Here is a tiny trained network, its code and every weight. The questions are about switching its units off for an input and a target symbol, where a switched-off unit gives its printed mean instead of its output.

import numpy as np


def w(rows, s, z=0):
    codes = np.array(rows[::2]) - 128.0
    scale = np.full(codes.shape[1], s)
    scale[-1] = z or s
    return codes * scale


def norm(h):
    return h / np.sqrt((h * h).mean(-1, keepdims=True) + 1e-5)


def f(y):
    return y / 2 * (1 + np.tanh(0.7978845608 * (y + 0.044715 * y**3)))


def softmax(a):
    e = np.exp(a - a.max(-1, keepdims=True))
    return e / e.sum(-1, keepdims=True)


def log_softmax(a):
    a = a - a.max(-1, keepdims=True)
    return a - np.log(np.exp(a).sum(-1, keepdims=True))


def net(x, mask):
    ids = ['γεηλξσω'.index(c) for c in x.split()]
    T = len(ids)
    res = E[ids] + P[:T]
    r = norm(res)
    for j in range(2):
        rows = slice(4 * j, 4 * j + 4)
        q, k, v = (r @ M[0][rows].T for M in (Q, K, V))
        z = softmax(np.where(np.tri(T) > 0, q @ k.T / 4**0.5, -1e9)) @ v
        o = O[0][rows]
        res = res + np.where(mask[j], z, o[:, -1]) @ o[:, :-1]
    y = f(norm(res) @ A[0][:, :-1].T + A[0][:, -1])
    res = res + np.where(mask[2:10], y, B[0][:, -1]) @ B[0][:, :-1]
    return log_softmax(norm(res)[-1] @ U[:, :-1].T + U[:, -1])


Q, K, V, O, A, B = {}, {}, {}, {}, {}, {}
E = w([
[184,152,110,93,178],'γ',
[92,88,116,251,181],'ε',
[173,118,110,197,97],'η',
[134,163,147,139,67],'λ',
[122,141,128,113,135],'ξ',
[161,120,111,137,107],'σ',
[158,212,71,76,84],'ω',
],0.022)
P = w([
[60,51,108,73,98],'0',
[21,165,110,166,190],'1',
[156,192,142,136,197],'2',
[65,144,140,138,175],'3',
[213,172,142,141,181],'4',
[114,100,175,114,151],'5',
[204,254,114,151,190],'6',
[105,105,168,122,160],'7',
[209,231,126,132,173],'8',
[111,95,175,117,160],'9',
],0.011)
Q[0] = w([
[116,143,87,77,103],'h1',
[228,210,69,124,73],'h1',
[66,107,161,167,97],'h1',
[92,37,118,170,64],'h1',
[154,46,61,104,114],'h2',
[99,56,124,44,99],'h2',
[168,149,199,168,211],'h2',
[2,48,122,133,110],'h2',
],0.011)
K[0] = w([
[111,177,114,96,161],'h1',
[125,18,61,121,76],'h1',
[111,194,253,232,153],'h1',
[208,180,176,186,79],'h1',
[203,128,78,156,189],'h2',
[196,168,192,100,145],'h2',
[87,2,100,96,48],'h2',
[173,216,191,187,198],'h2',
],0.0099)
V[0] = w([
[58,114,117,82,97],'h1',
[196,164,139,36,179],'h1',
[150,147,196,240,86],'h1',
[120,119,151,111,174],'h1',
[175,6,54,131,144],'h2',
[138,181,108,143,36],'h2',
[2,85,254,108,172],'h2',
[45,33,153,78,59],'h2',
],0.0093)
O[0] = w([
[138,95,171,60,72,159],'h1',
[35,176,199,83,156,75],'h1',
[183,148,114,192,102,91],'h1',
[81,193,110,163,86,103],'h1',
[116,67,104,80,239,227],'h2',
[186,234,107,71,177,160],'h2',
[146,65,220,210,132,94],'h2',
[222,130,255,88,177,255],'h2',
],0.0087,0.0055)
A[0] = w([
[76,109,156,121,96,12],'n1',
[157,143,115,71,65,118],'n2',
[169,74,191,122,109,90],'n3',
[246,67,95,126,151,47],'n4',
[57,131,226,99,120,99],'n5',
[157,91,183,62,153,4],'n6',
[172,225,148,185,181,164],'n7',
[91,113,153,54,83,128],'n8',
],0.013,0.0042)
B[0] = w([
[60,147,87,124,86,121],'n1',
[157,248,143,181,155,164],'n2',
[61,99,121,145,103,176],'n3',
[109,99,69,136,97,254],'n4',
[23,91,43,156,98,182],'n5',
[93,118,164,127,195,188],'n6',
[85,105,156,61,30,249],'n7',
[76,178,108,190,95,167],'n8',
],0.011,0.0071)
U = w([
[14,133,127,99,87,158],'γ',
[173,48,114,150,55,93],'ε',
[160,121,2,82,155,13],'η',
[190,162,231,131,40,136],'λ',
[92,118,231,194,168,255],'ξ',
[145,106,178,62,229,174],'σ',
[125,247,110,114,127,133],'ω',
],0.0086,0.0026)

Each question gives the input, a string of symbols that net reads in full, and the target symbol t.
The units are the heads (4 rows each of Q, K, V and O) and the neurons (one row each of A and B). Each row of codes is followed by its name. A weight is (code - 128) times the scale printed after its matrix; where a second scale follows, it is the last column's (O, A, B and U).
mask holds one flag per unit, heads first, then neurons. A switched-off unit (its flag False) gives its mean, the last column of its rows in O or B, instead of its output. The means were averaged over made-up inputs and are rounded, as every weight is.
A unit's drop is (log p(t) with every unit on - log p(t) with that unit switched off) / (log p(t) with every unit on - log p(t) with every unit switched off).
The circuit of an input: a set's keep is (log p(t) with only the set's units on - log p(t) with every unit switched off) / (log p(t) with every unit on - log p(t) with every unit switched off). Starting from all 10 units, units are removed one at a time, each time the one whose removal leaves the highest keep (on an exact tie, the one counted first), for as long as the keep stays at least 0.8.
units of the circuit, in order: the units of the circuit, biggest drop first
unit that matters most: the unit with the biggest drop
k most important neurons: the k neurons with the biggest drops, biggest first
drop of u: that unit's drop, to one decimal
input ε σ σ ε λ σ λ η λ, target ε: units of the circuit, in order => (h2 h1)
input λ γ γ ε ξ λ ω, target λ: units of the circuit, in order => (h2 n7)
input ξ ξ η ε γ, target ξ: units of the circuit, in order => (h2)
input λ ε λ σ ε, target λ: 2 most important neurons => (n7 n5)
input η σ ε γ ξ, target η: units of the circuit, in order => (h1 h2)
input η σ γ σ ε, target η: units of the circuit, in order => (h2 h1 n7)
input ε ω λ ε λ, target ε: units of the circuit, in order => (h1 h2)
input σ ω σ η, target η: units of the circuit, in order => (h2 n4)
input ε σ ξ ε λ ε ε, target ε: units of the circuit, in order => (h1 n7)
input ε η ξ ξ σ ξ ω, target ε: units of the circuit, in order => (h2 h1)
input σ λ ε, target σ: 2 most important neurons => (n5 n8)
input ε γ σ, target ε: units of the circuit, in order => (h1 h2)
input λ ω ξ σ η, target λ: 2 most important neurons => (n7 n5)
input γ ξ ξ, target γ: unit that matters most => h1
input σ η γ σ η λ η ξ ε, target σ: 2 most important neurons => (n7 n5)
input ω λ σ, target ω: 2 most important neurons => (n2 n8)
input γ λ σ ξ η σ ε η σ, target γ: drop of n5 => 0.1
input η η γ η λ ξ λ λ σ σ, target η: drop of h2 => 0.8
input ε λ η ξ η σ λ λ ξ σ, target η: drop of h2 => 0.9
input σ η η ω λ ξ ω, target σ: units of the circuit, in order => (h2)
